Here is a tiny trained network, its code and every weight. The questions are about switching its units off for an input and a class, where a switched-off unit gives its printed mean instead of its output.

import numpy as np


def w(rows, s, z=0):
    codes = np.array(rows[::2]) - 128.0
    scale = np.full(codes.shape[1], s)
    scale[-1] = z or s
    return codes * scale


def f(y):
    return y / 2 * (1 + np.tanh(0.7978845608 * (y + 0.044715 * y**3)))


def log_softmax(a):
    a = a - a.max(-1, keepdims=True)
    return a - np.log(np.exp(a).sum(-1, keepdims=True))


def net(x, mask):
    res = np.array(x, float).reshape(1, 6) / 4 @ E
    y = f(res @ A[0][:, :-1].T + A[0][:, -1])
    res = res + np.where(mask, y, B[0][:, -1]) @ B[0][:, :-1]
    return log_softmax(res[-1] @ U[:, :-1].T + U[:, -1])


A, B = {}, {}
E = w([
[135,220,65,129],'x0',
[138,111,135,100],'x1',
[94,137,189,211],'x2',
[169,158,239,87],'x3',
[109,130,117,9],'x4',
[255,160,148,124],'x5',
],0.011)
A[0] = w([
[83,170,102,102,158],'n0',
[144,29,139,100,142],'n1',
[156,182,84,116,83],'n2',
[193,134,45,169,53],'n3',
[139,91,199,129,129],'n4',
[159,75,148,97,160],'n5',
[86,60,158,77,174],'n6',
[110,94,103,200,67],'n7',
[136,227,74,79,120],'n8',
[148,132,102,246,138],'n9',
[173,163,88,50,79],'n10',
[77,57,118,113,194],'n11',
[186,145,128,60,183],'n12',
[105,174,86,131,151],'n13',
[82,126,131,79,115],'n14',
[109,164,100,100,254],'n15',
[187,168,65,105,128],'n16',
[85,186,149,140,191],'n17',
[91,76,75,78,218],'n18',
[77,117,134,144,246],'n19',
[163,175,64,114,126],'n20',
[35,183,168,121,222],'n21',
[143,204,53,112,154],'n22',
[185,115,143,115,101],'n23',
],0.013,0.0042)
B[0] = w([
[71,151,139,142,187],'n0',
[170,58,65,71,208],'n1',
[99,164,95,152,179],'n2',
[127,138,50,126,195],'n3',
[213,109,156,109,210],'n4',
[177,117,80,85,194],'n5',
[130,100,154,69,234],'n6',
[159,92,107,162,201],'n7',
[95,200,110,108,231],'n8',
[120,65,100,242,254],'n9',
[123,144,89,119,239],'n10',
[78,16,119,103,228],'n11',
[153,184,110,119,250],'n12',
[63,130,96,152,178],'n13',
[106,134,118,119,189],'n14',
[60,183,172,105,200],'n15',
[101,254,35,163,215],'n16',
[118,139,247,141,180],'n17',
[73,148,105,102,249],'n18',
[62,51,193,102,208],'n19',
[94,169,72,140,201],'n20',
[96,122,222,107,227],'n21',
[61,169,66,148,223],'n22',
[213,157,70,128,182],'n23',
],0.0082,0.0098)
U = w([
[225,152,138,117,74],'0',
[119,83,128,82,80],'1',
[134,91,137,249,255],'2',
[103,204,115,154,134],'3',
[128,134,212,137,117],'4',
[83,129,158,121,58],'5',
],0.015,0.00091)

Each question gives the input, the list of numbers given to net, and the class t.
The units are the neurons (one row each of A and B). Each row of codes is followed by its name. A weight is (code - 128) times the scale printed after its matrix; where a second scale follows, it is the last column's (A, B and U).
mask holds one flag per neuron, in row order. A switched-off neuron (its flag False) gives its mean, the last column of its row in B, instead of its output. The means were averaged over made-up inputs and are rounded, as every weight is.
A unit's drop is (log p(t) with every unit on - log p(t) with that unit switched off) / (log p(t) with every unit on - log p(t) with every unit switched off).
The circuit of an input: a set's keep is (log p(t) with only the set's units on - log p(t) with every unit switched off) / (log p(t) with every unit on - log p(t) with every unit switched off). Starting from the 12 units with the biggest drops (on a tie, the unit counted first), units are removed one at a time, each time the one whose removal leaves the highest keep (on an exact tie, the one counted first), for as long as the keep stays at least 0.8.
circuit, biggest first: the units of the circuit, biggest drop first
k most important neurons: the k neurons with the biggest drops, biggest first
drop when u is switched off: that unit's drop, to one decimal
input [3,2,8,-3,6,2], class 5: circuit, biggest first	(n16 n12)
input [5,-5,7,8,-1,6], class 4: circuit, biggest first	(n17)
input [-1,5,6,6,-7,-8], class 4: circuit, biggest first	(n21 n17)
input [-5,-1,7,2,6,-3], class 1: circuit, biggest first	(n11 n1 n6)
input [4,-5,1,-2,-2,-8], class 2: circuit, biggest first	(n9 n7)
input [-3,5,0,-1,5,3], class 0: 2 most important neurons	(n19 n12)
input [-5,-6,4,2,-3,-6], class 4: 3 most important neurons	(n21 n19 n17)
input [-1,3,-4,7,8,-1], class 0: 2 most important neurons	(n12 n19)
input [2,-3,5,-1,5,-1], class 5: drop when n4 is switched off	0.2
input [0,7,1,7,6,-1], class 0: drop when n19 is switched off	0.1
input [0,4,-8,2,-1,6], class 3: drop when n16 is switched off	0.4
